Below is a small trained network, with its code and all its weights. Each question gives an input and a class and asks what happens when units are switched off, that is, made to give their printed mean instead of their output.

import numpy as np


def w(rows, s, z=0):
    codes = np.array(rows[::2]) - 128.0
    scale = np.full(codes.shape[1], s)
    scale[-1] = z or s
    return codes * scale


def f(y):
    return y / 2 * (1 + np.tanh(0.7978845608 * (y + 0.044715 * y**3)))


def log_softmax(a):
    a = a - a.max(-1, keepdims=True)
    return a - np.log(np.exp(a).sum(-1, keepdims=True))


def net(x, mask):
    res = np.array(x, float).reshape(1, 6) / 4 @ E
    y = f(res @ A[0][:, :-1].T + A[0][:, -1])
    res = res + np.where(mask, y, B[0][:, -1]) @ B[0][:, :-1]
    return log_softmax(res[-1] @ U[:, :-1].T + U[:, -1])


A, B = {}, {}
E = w([
[84,136,116,126,64,122,238,116,155,27,159,94],'x0',
[97,107,166,85,118,160,191,101,172,100,79,221],'x1',
[226,150,117,33,126,159,116,88,175,78,113,142],'x2',
[138,171,114,136,191,141,53,144,142,75,192,166],'x3',
[156,150,107,93,143,23,114,107,102,123,253,135],'x4',
[144,177,157,87,204,137,115,85,149,103,107,160],'x5',
],0.011)
A[0] = w([
[180,177,76,60,134,76,170,53,181,6,194,137,187],'neuron 0',
[89,96,109,160,147,185,103,193,96,198,91,98,61],'neuron 1',
[81,116,39,179,115,20,110,193,63,142,254,85,250],'neuron 2',
[30,124,183,188,140,174,218,147,127,70,76,193,255],'neuron 3',
[143,106,111,242,61,73,192,236,58,172,152,68,66],'neuron 4',
[138,41,99,133,138,225,80,193,111,119,134,83,69],'neuron 5',
],0.007,0.0014)
B[0] = w([
[177,130,227,176,119,55,194,82,162,91,135,115,219],'neuron 0',
[98,76,144,117,58,103,181,120,203,110,152,124,177],'neuron 1',
[205,114,90,105,249,186,94,194,69,199,149,159,249],'neuron 2',
[52,128,114,138,89,48,207,114,144,48,69,99,211],'neuron 3',
[152,177,108,119,208,166,103,204,132,87,83,205,225],'neuron 4',
[136,115,55,138,113,110,135,91,176,92,167,52,156],'neuron 5',
],0.011,0.015)
U = w([
[68,92,116,138,4,45,254,107,141,114,70,30,2],'0',
[180,155,64,90,222,218,11,192,113,154,131,118,242],'1',
[153,141,195,124,137,41,103,110,169,95,153,225,96],'2',
],0.0078,0.0011)

Each question gives the input, the list of numbers given to net, and the class t.
The units are the neurons (one row each of A and B). Each row of codes is followed by its name. A weight is (code - 128) times the scale printed after its matrix; where a second scale follows, it is the last column's (A, B and U).
mask holds one flag per neuron, in row order. A switched-off neuron (its flag False) gives its mean, the last column of its row in B, instead of its output. The means were averaged over made-up inputs and are rounded, as every weight is.
A unit's drop is (log p(t) with every unit on - log p(t) with that unit switched off) / (log p(t) with every unit on - log p(t) with every unit switched off).
The circuit of an input: a set's keep is (log p(t) with only the set's units on - log p(t) with every unit switched off) / (log p(t) with every unit on - log p(t) with every unit switched off). Starting from all 6 units, units are removed one at a time, each time the one whose removal leaves the highest keep (on an exact tie, the one counted first), for as long as the keep stays at least 0.8.
units of the circuit, in order: the units of the circuit, biggest drop first
unit that matters most: the unit with the biggest drop
top k neurons: the k neurons with the biggest drops, biggest first
drop of u: that unit's drop, to one decimal
input [-6,7,-3,4,-1,-4], class 0: unit that matters most : neuron 2
input [-8,5,-2,-4,-2,5], class 0: units of the circuit, in order : neuron 2; neuron 4
input [4,3,-3,1,2,-4], class 1: top 2 neurons : neuron 2; neuron 0
input [-6,-4,2,1,-7,-8], class 0: top 2 neurons : neuron 1; neuron 2
input [-1,8,-2,-4,6,6], class 0: top 3 neurons : neuron 2; neuron 4; neuron 3
input [-1,-5,5,6,-5,6], class 2: top 3 neurons : neuron 2; neuron 4; neuron 0
input [8,-2,-7,6,-2,3], class 1: top 3 neurons : neuron 2; neuron 1; neuron 0
input [-3,-6,7,7,-4,6], class 2: top 2 neurons : neuron 2; neuron 0
input [-7,-4,6,-2,-8,-1], class 0: top 3 neurons : neuron 2; neuron 1; neuron 4
input [-6,6,6,8,0,2], class 2: top 2 neurons : neuron 2; neuron 0
input [6,6,-3,-6,7,-7], class 2: drop of neuron 2 : 0.1
input [-8,8,2,6,8,-8], class 1: drop of neuron 1 : 0.1
input [-4,6,3,-7,-8,2], class 0: drop of neuron 2 : 0.0
input [3,-5,8,-7,2,-6], class 1: units of the circuit, in order : neuron 3
